Each row is followed by its class.
-22 -12 -23 7 43 16 -46 -23 12 11 -51 -29 40 -11 35 19 -56 9 61 5 -75
 -13 -13 0 -21 6 19 -33 12 37 -43 15 -7 -9 -22 7 29 20 7 -20 -17 -> q349
-28 27 13 18 15 17 63 16 -8 49 -70 -30 14 -58 12 -21 12 -7 5 -28 -19 -7
 -30 -25 20 7 62 -56 -36 -43 37 1 -24 11 -27 6 24 -30 -50 -3 -8 -> q360
10 18 36 -14 56 -15 -11 -3 21 17 -50 5 10 -18 -5 6 -37 -46 42 30 22 -43
 44 -19 -27 6 19 30 -21 -24 15 14 5 48 29 6 40 23 38 -5 7 -> q408
20 0 -62 -38 29 29 61 -18 -11 18 73 74 34 -31 81 6 13 19 11 -2 -8 -34 18
 22 47 19 -26 35 54 -64 26 -5 -30 -21 -6 -33 -14 10 -18 -19 -80 -> q984
-114 6 -10 -5 23 19 12 23 -3 67 -5 -11 9 -16 -11 -7 -18 37 33 -11 48 -2
 -39 17 31 -21 40 -46 -38 -27 -25 2 -1 -30 -46 23 -8 -36 -8 39 1 -> q339
69 14 -50 -6 34 1 13 -5 43 23 -58 -33 -1 -78 37 3 -59 3 64 32 22 60 -16
 -14 62 -25 -12 -21 -30 -22 -17 17 -12 10 -37 -18 9 8 47 6 -59 -> q859
38 14 9 8 76 -13 -49 -53 5 -1 -29 -21 -33 1 5 -23 -23 6 47 22 -8 10 -34
 3 -29 -14 -35 -27 -13 44 -11 26 5 23 38 -17 20 -53 -56 -24 -73 -> q349
-54 -9 5 -15 20 31 9 16 -39 -6 37 -2 88 21 -16 1 20 23 36 28 94 -50 43
 21 6 -10 18 -25 -17 15 59 29 0 -5 -61 9 1 26 -31 -20 29 -> q859
-51 16 93 51 64 21 7 11 -19 -14 11 -37 46 -28 -2 4 -88 15 57 -54 87 14
 26 30 62 0 -4 -18 -26 -29 -67 -7 1 42 -2 -45 16 -42 16 5 -32 -> q984
37 8 -18 2 8 -5 33 24 0 20 -41 0 7 -44 -3 -10 13 -9 -38 -10 57 -27 18 15
 -7 14 8 -9 -2 -24 1 -20 -5 52 -10 55 -13 -41 30 7 -10 -> q104
13 4 -25 49 61 -29 -12 -4 26 14 17 13 6 16 -20 18 32 33 16 -52 -1 -42
 -18 -5 -8 -27 29 26 43 -49 -41 16 34 61 -11 1 -70 -58 -7 -55 -4 -> q360
19 20 19 59 102 5 4 -8 28 -11 -112 -62 14 -28 52 -13 -67 -16 46 49 6 14
 21 -6 54 7 -15 -53 -60 -30 -4 20 -4 59 -1 11 11 -34 -20 -27 -18 -> q44
-31 16 -35 -14 -21 32 44 29 -35 34 -38 23 24 -56 -64 -19 -25 1 15 -24 46
 20 -14 -26 -12 -34 29 -2 15 21 -9 3 1 -9 -37 48 57 -20 -29 5 -40 -> q859
1 1 8 12 30 28 14 -21 -15 -1 33 19 35 -51 6 3 -15 -23 111 -34 86 35 -12
 13 61 -7 11 25 -40 17 -3 29 4 56 -8 -4 61 6 111 -1 -86 -> q984
44 26 -56 28 -99 35 1 24 -13 22 -1 26 10 24 24 -32 -101 -2 21 -23 -43 7
 8 -37 -1 62 51 2 -7 -4 -25 -3 22 -33 -49 -5 47 26 -23 -15 -23 -> q404
46 -11 -9 -74 -16 -12 -9 2 46 -9 -33 26 -5 -29 29 -6 -18 -2 -10 -2 -18
 -3 4 15 -31 42 -8 3 3 -46 -40 -8 -5 12 -13 -5 -29 3 6 11 -18 -> q360
37 -15 -41 -60 -42 54 -26 -33 -1 10 -21 23 60 32 -12 -13 -21 18 3 14 -47
 21 -3 3 31 59 40 -60 -48 9 74 11 -2 -69 17 -31 -54 -51 -80 69 5 -> q44
-14 35 -25 -19 -29 61 15 36 -36 15 36 -22 84 -4 17 3 21 -9 23 -14 -14
 -43 14 -9 25 7 25 -3 -32 -26 26 -19 16 -1 0 -18 1 -16 26 35 -43 -> q230
18 8 47 43 -11 -41 17 18 -11 -2 -66 -33 -24 -15 -22 -63 54 -12 -39 0 30
 -30 -61 -12 -58 31 -5 -81 9 50 -17 -5 35 25 -21 20 -4 15 -51 -6 -11 -> q981
-16 -35 27 -25 19 -7 24 6 39 4 -45 45 25 4 -14 -24 -28 2 36 -20 37 11 -4
 4 20 -16 -1 -45 -43 -43 -30 23 18 -5 -8 -3 -13 -41 -9 67 -36 -> q984
8 31 13 25 15 42 47 -17 -13 36 13 22 57 8 -5 -20 -45 31 14 -23 -3 -48
 -58 -3 2 77 34 -32 16 26 -47 -4 4 -7 -84 3 39 -9 1 -47 -12 -> q44
-24 -26 25 5 50 -39 20 13 18 -5 -9 14 9 1 7 3 -7 -14 13 22 28 0 31 16 43
 -37 -45 4 -48 -38 -4 7 2 17 9 -8 -17 36 -9 -7 9 -> q981
-4 -6 34 66 27 4 -21 10 -14 -34 -33 -21 -4 4 21 -18 -11 -32 8 17 -37 41
 -26 9 48 -1 -10 -30 -19 24 -8 18 0 46 93 4 -15 -18 -35 -24 -34 -> q230
-53 36 -23 -13 15 24 40 42 22 4 52 -28 69 27 -41 39 -10 53 49 5 56 -47
 39 38 17 -32 20 11 -11 -83 -23 -6 23 10 -50 5 -8 -54 23 -20 51 -> q823
-16 13 2 -55 -15 28 -19 34 -7 -9 -22 -42 -27 -28 -30 -32 -15 -21 -4 44
 64 13 29 17 -35 -44 2 22 -46 19 -19 -4 -7 -9 -20 4 -12 49 44 -26 13 -> q859
-66 27 -47 -36 7 -8 37 11 -34 31 11 23 42 -74 -45 -17 11 11 -40 -32 53
 -33 -30 10 14 -10 23 22 31 -51 -11 -20 0 36 3 49 31 -31 -35 -15 -25 -> q104
61 -27 -65 -3 -5 16 26 -7 -17 17 -13 38 18 15 25 56 -6 11 28 35 2 13 -18
 -2 5 48 10 -18 49 30 -1 -1 -3 -9 44 47 3 -18 -17 -36 -24 -> q104
55 5 38 20 39 -16 14 -10 -11 24 28 -33 20 31 -29 12 43 -2 -42 -17 30 -80
 1 -20 -20 13 35 -2 36 19 -12 -39 -10 34 6 -38 -10 18 6 -27 29 -> q408
-3 13 -8 -58 53 -1 -5 -32 28 48 -55 -17 -59 -23 22 5 9 -32 7 4 28 -3 14
 -14 -61 -14 20 15 -20 -33 -24 4 -26 7 8 -12 -25 -56 5 -20 -40 -> q823
-15 -22 -16 28 46 11 45 43 45 15 0 -7 56 9 7 15 -36 -17 57 25 27 20 -3
 40 34 -19 17 -3 6 -50 -28 12 13 6 -14 -13 -1 -48 52 23 1 -> q981
6 2 -63 33 25 44 -44 -17 -7 -15 -24 -31 -4 6 28 49 -29 21 25 2 -60 20
 -22 39 43 40 17 10 35 -41 -9 -12 -21 5 34 -22 -45 -38 27 -11 16 -> q44
2 -8 14 13 -6 18 2 63 -32 35 55 34 -11 -5 -45 -36 -32 42 78 33 20 34 -35
 47 -17 -43 16 -59 3 28 4 9 9 -2 10 5 12 22 10 76 -47 -> q230
-12 8 24 42 96 -5 -32 3 7 -18 -86 -23 -2 0 -24 -2 -22 -5 12 -20 45 -26 2
 0 7 -55 -50 2 -64 -6 -71 24 12 85 -6 20 -42 -37 -23 -91 -11 -> q859
-28 3 -7 -34 12 14 -45 -2 26 -2 10 -14 11 -31 27 -16 -3 -28 -26 -10 36
 -2 0 20 -58 12 -6 22 6 -17 -30 -9 -10 34 -3 24 21 -49 19 -48 -48 -> q104
29 8 -10 -81 13 -18 10 1 62 3 -19 -1 30 0 -18 47 -17 13 -4 32 -15 -2 0
 19 -8 -27 -15 -9 -34 -50 -3 -20 -12 8 -26 -8 -18 -41 10 30 54 -> q408
32 -24 -4 62 9 27 53 -3 -8 13 68 56 23 43 38 -35 58 6 -32 -18 0 -45 -34
 -22 -35 12 -3 8 65 23 -35 7 16 -9 -50 -2 13 10 -32 -75 -55 -> q404
4 5 19 15 54 -39 -6 -22 54 17 -11 -33 -4 -1 110 13 -7 -32 39 46 18 13 24
 -1 -25 -12 -13 -31 -21 -21 -27 11 9 56 -55 -3 -24 -8 66 23 1 -> q823
49 36 34 15 -12 -23 56 59 2 0 28 -50 44 -28 10 -45 25 -42 -6 15 63 -33 7
 -12 8 -19 -27 16 -39 -33 49 1 34 71 -53 -6 37 -10 0 -23 -2 -> q404
40 7 -43 -62 -5 -3 -11 13 23 -6 -61 0 -46 1 -13 -26 -34 -6 22 3 24 10
 -35 34 3 28 -29 14 -45 17 -38 15 -11 24 6 38 -12 -52 -11 -47 -36 -> q339
-62 9 -2 8 0 24 17 48 -60 17 11 -3 2 -21 -30 14 0 51 -3 -26 -13 -15 -29
 38 43 1 -3 -24 18 -60 -4 -41 -8 -26 40 -11 -43 -12 -68 53 13 -> q360
27 50 71 45 4 3 26 -27 -10 -13 61 -45 38 -34 1 -23 35 26 -17 -38 -13 4
 -26 -21 -21 -4 -29 -31 35 14 -11 -21 34 44 -15 -36 42 -55 -15 19 -46 -> q404
-63 7 -4 -48 38 -8 -1 36 -11 28 -23 -11 19 -18 29 13 9 -15 72 10 -19 -12
 28 7 -18 -92 3 -2 -62 -18 33 12 -20 49 -16 14 0 33 0 -5 4 -> q408
26 -2 -3 -78 1 59 -53 -7 41 -61 40 -22 50 -14 23 0 25 -6 74 10 -16 36 48
 60 -35 -18 -52 10 -39 -26 37 14 -13 51 34 -31 34 -46 31 11 -66 -> q823
-34 13 20 104 47 42 5 -14 11 9 -74 1 43 -24 61 -14 -26 -34 45 9 -10 10
 -8 -9 15 38 27 -50 -32 10 -29 25 36 23 -1 17 9 -16 42 7 -35 -> q981
-12 25 -55 36 27 33 -6 -21 16 39 33 4 -14 -25 10 13 -33 76 70 0 -57 -2
 -43 21 4 -4 40 -19 47 -6 -34 15 -12 -25 -21 1 39 20 31 -56 -40 -> q349
28 -24 0 0 64 -9 51 44 10 42 -30 22 26 -38 -11 -6 -43 9 34 27 3 -24 -6
 28 7 -38 -12 -8 4 -36 -25 -6 -14 27 -12 21 22 38 36 15 -3 -> q104
-33 -22 -31 -54 -1 30 -15 14 -12 15 -9 18 18 34 -23 -4 9 -10 -13 -19 65
 2 -32 28 -29 -25 49 -4 -50 32 -49 12 -10 -18 -47 11 -81 -72 1 -11 -14 -> q230
4 47 27 2 -2 8 -11 -16 19 -8 15 -40 7 19 14 30 23 0 -48 9 -21 -57 4 -10
 -15 59 -10 7 25 -2 5 -37 0 -32 19 -7 -20 -26 15 -22 32 -> q408
45 19 -9 5 -39 60 4 20 7 -24 -21 -3 -10 -6 -46 -54 11 29 -17 -11 -13 -4
 12 1 -16 20 4 -18 -16 -33 9 -20 7 -6 1 1 38 3 -9 0 -32 -> q44
20 -17 -34 8 25 61 13 27 3 18 3 0 50 23 48 13 16 -57 1 10 -10 -28 44 19
 1 22 14 41 13 -32 12 -12 5 -17 43 -37 -56 -44 38 15 -26 -> q981
-9 -5 32 8 -3 -14 -27 15 -6 31 -30 -4 -48 -21 -24 34 -28 -26 29 3 77 43
 -28 -10 0 5 3 35 -24 -2 -8 2 13 5 -2 4 19 -8 22 -8 22 -> q339
48 21 -53 44 -30 23 16 12 -25 -4 21 -11 -28 66 -60 -21 -16 -5 35 -29 -7
 -8 -36 1 23 8 42 54 30 29 7 22 -6 -14 -2 -16 16 -10 34 -69 5 -> q859
13 0 25 98 45 19 9 -12 -48 0 -7 54 -18 0 13 -10 -36 -22 -52 8 -37 -10 0
 4 -18 29 13 18 66 23 -3 -6 -31 9 20 7 18 11 -39 -35 -4 -> q230
63 -12 1 -6 60 -17 30 -28 30 -13 38 19 36 35 -3 10 5 42 48 17 -1 -35 27
 23 45 -15 -10 9 -8 -14 -18 28 0 32 7 -33 -45 31 -2 -64 13 -> q823
-27 -3 11 -39 29 -38 -32 9 22 30 0 3 2 2 25 13 2 5 19 -21 21 -58 -9 42
 12 28 3 -15 -18 -60 21 3 -25 30 -8 -15 -56 -13 19 36 18 -> q408
10 14 10 -20 27 24 1 8 -2 6 -105 -19 -18 -49 7 -51 -52 -4 3 20 -33 25
 -24 26 14 -1 21 -28 -63 -11 -17 15 -20 24 1 -11 -47 11 -31 -29 12 -> q44
25 -7 14 70 22 16 -4 -9 12 23 -12 50 25 -20 9 -39 -34 54 -36 -25 -56 -2
 -41 6 21 4 -34 -71 8 -8 16 10 -19 -33 -64 -25 -29 2 -106 2 -11 -> q859
-11 -11 -59 -72 42 96 38 51 8 8 -13 -4 5 -13 7 -54 40 -6 15 41 -40 -33
 25 56 -62 -47 6 2 39 -23 -4 6 -45 13 57 15 3 -19 4 -44 -80 -> q859
31 -23 16 40 82 -13 -17 -21 28 7 -88 -24 -10 -18 -10 -8 -29 -8 14 -16
 -16 -24 -48 15 16 29 -3 -36 6 8 -52 13 -19 45 42 6 20 -36 -8 -29 -38 -> q349
50 48 -47 -15 -2 -20 -8 -2 -2 -30 -22 -57 10 -3 42 -16 -24 -32 -2 9 10
 -32 14 30 -2 41 -7 34 -21 -20 24 -2 -8 24 -64 -40 -23 -11 11 -43 19 -> q981
51 -7 51 -24 10 -18 10 19 42 25 -16 -20 17 -23 -7 -28 27 21 12 5 17 1
 -15 -18 -39 -57 -26 -44 -48 36 12 21 22 -26 -67 -11 -25 -7 -37 -13 -18 -> q349
-69 37 -25 -12 6 21 -11 38 7 20 -30 10 -6 -50 25 12 -21 44 40 10 -67 -15
 13 17 -2 -11 -9 -29 -25 -80 -4 -4 11 8 17 43 -25 0 -33 0 -8 -> q360
14 -10 84 65 54 60 5 -12 7 -37 23 -26 58 9 -9 7 14 22 3 -14 9 -42 38 29
 8 15 41 2 17 3 -4 -12 -32 0 -16 -62 19 70 76 -26 45 -> q408
29 55 -42 38 -17 48 28 34 -53 14 -2 -45 50 -4 -37 -8 -44 -11 77 -26 -45
 26 23 -50 27 -64 -14 20 -19 76 42 4 16 -26 -20 16 51 -34 -12 -2 -46 -> q859
-15 -7 -52 7 106 20 4 -18 43 25 -87 -30 16 -26 14 39 -29 -46 56 55 67 12
 10 4 21 -10 28 13 -40 -66 10 23 -4 -15 -5 -14 4 -70 45 14 -20 -> q981
0 -17 -41 -65 -30 8 -11 20 77 9 -54 -30 -7 8 -24 24 -18 8 14 44 -35 9
 -32 25 -10 21 42 -26 -28 -61 0 13 -21 -40 -3 -4 -15 -8 -12 -40 63 -> q823
18 -29 18 -24 48 4 6 37 31 14 -32 24 1 -21 29 2 -68 31 59 24 92 26 14 51
 15 -8 -21 -16 -29 -57 -51 13 -5 24 -47 -20 -16 -3 1 20 -16 -> q339
55 -19 -25 -50 -10 24 -6 8 8 35 34 26 57 -5 17 -24 -23 10 1 -4 -35 -61 9
 33 -20 61 54 -5 40 -31 -2 -7 -15 26 31 -28 -6 42 14 -18 -16 -> q104
28 -13 25 5 53 38 0 -15 58 9 -76 -5 44 -44 25 1 -45 -44 0 63 -71 30 -37
 14 -21 15 -10 -23 -18 -36 -4 0 1 -29 10 -58 14 -9 3 30 10 -> q981
20 -15 -96 -5 -10 63 -18 35 6 23 -19 -9 51 -18 9 5 -19 6 12 5 -34 -53 -2
 33 35 54 19 -27 18 10 -9 -9 -27 10 10 45 -20 15 37 -27 -27 -> q859
16 -42 -49 -6 47 -18 -8 28 1 -5 -64 24 -16 31 -5 -25 -10 -42 32 43 -9 23
 -1 18 -15 -81 1 -15 -59 6 26 35 -23 42 -9 35 -8 -15 -28 15 -19 -> q230
-2 45 -18 -6 28 27 -15 21 23 19 27 -52 -2 -10 -21 18 -41 -12 16 53 27 36
 0 37 -32 -35 27 45 -1 -6 6 0 6 37 -2 4 4 -96 14 -56 42 -> q339
28 11 44 34 -14 10 23 59 -37 -16 18 -10 38 -45 -38 -59 -31 14 -31 -22 0
 -29 -11 30 15 28 -46 -15 20 1 -12 -38 -1 3 -4 -38 35 66 -75 -25 -20 -> q981
-12 -7 25 -80 -25 2 3 15 2 -17 80 0 60 -50 -4 10 -6 32 2 -21 111 41 7 34
 -32 -39 -7 35 21 -3 -31 -6 2 -12 -106 -43 18 -6 -13 -24 -11 -> q349
10 -8 22 5 62 4 -29 1 -11 18 -58 -5 32 -10 0 2 -39 27 36 -32 2 -61 -9 11
 14 48 -27 -45 -28 -42 3 -2 -15 28 -34 -17 2 -2 -48 5 -20 -> q44
-10 12 12 -38 21 -17 -18 -22 -3 61 -45 34 -68 -30 -33 5 -12 9 4 14 27 -7
 -47 1 -12 30 -5 -10 -27 -14 6 4 1 -3 43 17 -13 -29 -34 13 -6 -> q339
-15 21 49 -4 17 -9 -11 -10 -2 46 89 -36 25 -21 -2 21 62 6 4 -47 44 -44
 34 -47 -5 -6 3 57 46 0 17 -16 35 -20 2 -35 -15 -7 50 11 -25 -> q339
9 25 -37 -10 44 13 20 -25 57 8 42 -52 75 12 30 1 10 14 60 21 -12 7 -6 15
 -14 -52 44 -8 -2 -8 3 29 12 0 -96 -37 -26 -63 54 5 16 -> q823
19 5 -24 -11 -17 19 -2 22 -1 -10 12 -30 45 -3 68 -16 -2 10 27 2 7 -7 41
 -2 27 24 -6 -13 -11 -28 44 0 -2 -19 -65 -23 -17 19 -10 8 -22 -> q44
67 -42 -6 45 80 46 50 -24 4 -19 4 15 41 41 -8 6 47 6 54 8 29 25 24 8 11
 -62 4 -3 12 36 26 33 -4 11 21 -13 22 -73 -5 -7 -58 -> q349
-11 30 -54 1 40 42 47 -2 15 41 3 -29 29 3 -32 -27 -26 28 16 36 -14 -19
 -1 10 31 -32 70 -22 6 -28 19 16 -17 -34 -15 -20 -10 -30 5 -4 16 -> q859
-41 12 -61 -33 61 -22 -7 -30 13 39 -53 -30 25 42 62 -6 -53 -1 52 5 -29
 -52 -2 -2 31 22 50 -35 -41 -76 -18 17 -14 40 -42 -19 -20 -23 -13 0 1 -> q44
24 -1 -17 -82 9 -25 27 14 73 -4 -39 -12 0 2 9 -16 26 -40 43 -20 -18 15 8
 0 -1 -32 10 31 -20 -18 24 39 -21 13 19 8 -21 -75 35 -8 -38 -> q408
89 -21 22 80 17 36 6 15 13 -53 -32 41 11 43 -56 10 -13 46 30 -1 -2 15 44
 8 24 6 -5 -24 26 7 6 9 12 9 77 5 5 -14 -42 -2 -8 -> q408
-3 32 -83 44 3 89 2 18 8 29 60 -76 82 -6 1 24 -22 27 -1 -8 -61 -27 37
 -15 -1 -27 71 13 48 17 -21 -36 -8 -30 -30 2 44 -30 17 -79 -16 -> q349
